Below are the code and all the weights of a small trained network. Each question names an input and a class and asks about switching units off, where a switched-off unit gives its printed mean instead of its output.

import numpy as np


def w(rows, s, z=0):
    codes = np.array(rows[::2]) - 128.0
    scale = np.full(codes.shape[1], s)
    scale[-1] = z or s
    return codes * scale


def f(y):
    return np.maximum(y, 0)


def log_softmax(a):
    a = a - a.max(-1, keepdims=True)
    return a - np.log(np.exp(a).sum(-1, keepdims=True))


def net(x, mask):
    res = np.array(x, float).reshape(1, 5) / 4 @ E
    y = f(res @ A[0][:, :-1].T + A[0][:, -1])
    res = res + np.where(mask, y, B[0][:, -1]) @ B[0][:, :-1]
    return log_softmax(res[-1] @ U[:, :-1].T + U[:, -1])


A, B = {}, {}
E = w([
[137,34,166,174,193,99],'x0',
[54,113,77,60,249,158],'x1',
[226,118,99,232,172,205],'x2',
[130,146,150,125,139,135],'x3',
[137,117,107,131,127,116],'x4',
],0.012)
A[0] = w([
[79,152,164,56,104,2,44],'n0',
[188,130,189,162,44,70,16],'n1',
[169,64,184,159,169,105,64],'n2',
[157,170,4,109,70,170,234],'n3',
[139,211,112,96,52,166,38],'n4',
[185,44,170,134,139,48,253],'n5',
],0.011,0.0036)
B[0] = w([
[232,115,134,176,202,189,252],'n0',
[124,108,11,55,210,159,241],'n1',
[176,108,165,60,185,132,203],'n2',
[215,81,147,95,119,69,232],'n3',
[135,126,178,107,131,89,217],'n4',
[144,194,166,119,116,83,227],'n5',
],0.011,0.012)
U = w([
[215,82,124,223,115,184,97],'0',
[130,112,143,101,120,79,254],'1',
[117,95,220,28,113,13,52],'2',
[55,68,14,9,157,133,69],'3',
[126,109,146,102,112,92,240],'4',
[99,77,157,163,57,67,145],'5',
[33,80,175,188,39,133,58],'6',
[8,129,151,255,16,21,45],'7',
],0.0087,0.0088)

Each question gives the input, the list of numbers given to net, and the class t.
The units are the neurons (one row each of A and B). Each row of codes is followed by its name. A weight is (code - 128) times the scale printed after its matrix; where a second scale follows, it is the last column's (A, B and U).
mask holds one flag per neuron, in row order. A switched-off neuron (its flag False) gives its mean, the last column of its row in B, instead of its output. The means were averaged over made-up inputs and are rounded, as every weight is.
A unit's drop is (log p(t) with every unit on - log p(t) with that unit switched off) / (log p(t) with every unit on - log p(t) with every unit switched off).
The circuit of an input: a set's keep is (log p(t) with only the set's units on - log p(t) with every unit switched off) / (log p(t) with every unit on - log p(t) with every unit switched off). Starting from all 6 units, units are removed one at a time, each time the one whose removal leaves the highest keep (on an exact tie, the one counted first), for as long as the keep stays at least 0.8.
units of the circuit, in order: the units of the circuit, biggest drop first
unit that matters most: the unit with the biggest drop
top k neurons: the k neurons with the biggest drops, biggest first
drop when u is switched off: that unit's drop, to one decimal
input [8,-3,5,1,-1], class 2: units of the circuit, in order	n2, n5
input [3,3,-5,-2,-2], class 0: top 2 neurons	n0, n1
input [7,5,-5,0,-8], class 1: top 4 neurons	n0, n1, n3, n4
input [-4,4,-6,-4,4], class 0: units of the circuit, in order	n0
input [8,6,-5,-8,8], class 1: units of the circuit, in order	n0, n1
input [5,-3,6,-1,-7], class 1: units of the circuit, in order	n0, n5
input [-5,2,-2,-1,3], class 2: top 3 neurons	n1, n3, n4
input [-7,-5,2,-5,2], class 2: top 2 neurons	n3, n4
input [2,5,-6,-1,8], class 1: top 2 neurons	n1, n0
input [-8,2,5,2,-7], class 2: top 3 neurons	n3, n0, n4
input [-7,5,0,2,-2], class 2: top 2 neurons	n1, n3
input [-3,-5,-2,1,2], class 3: top 2 neurons	n1, n5
input [6,-6,-7,-6,-7], class 0: top 2 neurons	n0, n4
input [-3,4,-2,-8,-1], class 4: units of the circuit, in order	n1
input [-7,-1,7,8,-1], class 4: top 2 neurons	n0, n4
input [0,3,-6,4,4], class 0: top 2 neurons	n0, n1
input [-7,1,-4,-4,3], class 2: top 2 neurons	n4, n3
input [6,2,-6,8,-5], class 4: top 4 neurons	n0, n3, n5, n4
input [-1,-8,7,-6,1], class 3: top 2 neurons	n1, n0
input [-1,-5,-7,-5,-2], class 0: unit that matters most	n0
input [3,-3,3,7,0], class 4: drop when n5 is switched off	0.1
input [-6,1,-2,-3,-1], class 2: drop when n5 is switched off	-0.1
input [2,4,-8,1,6], class 0: drop when n0 is switched off	0.7
input [-6,-6,3,0,2], class 2: drop when n0 is switched off	0.3
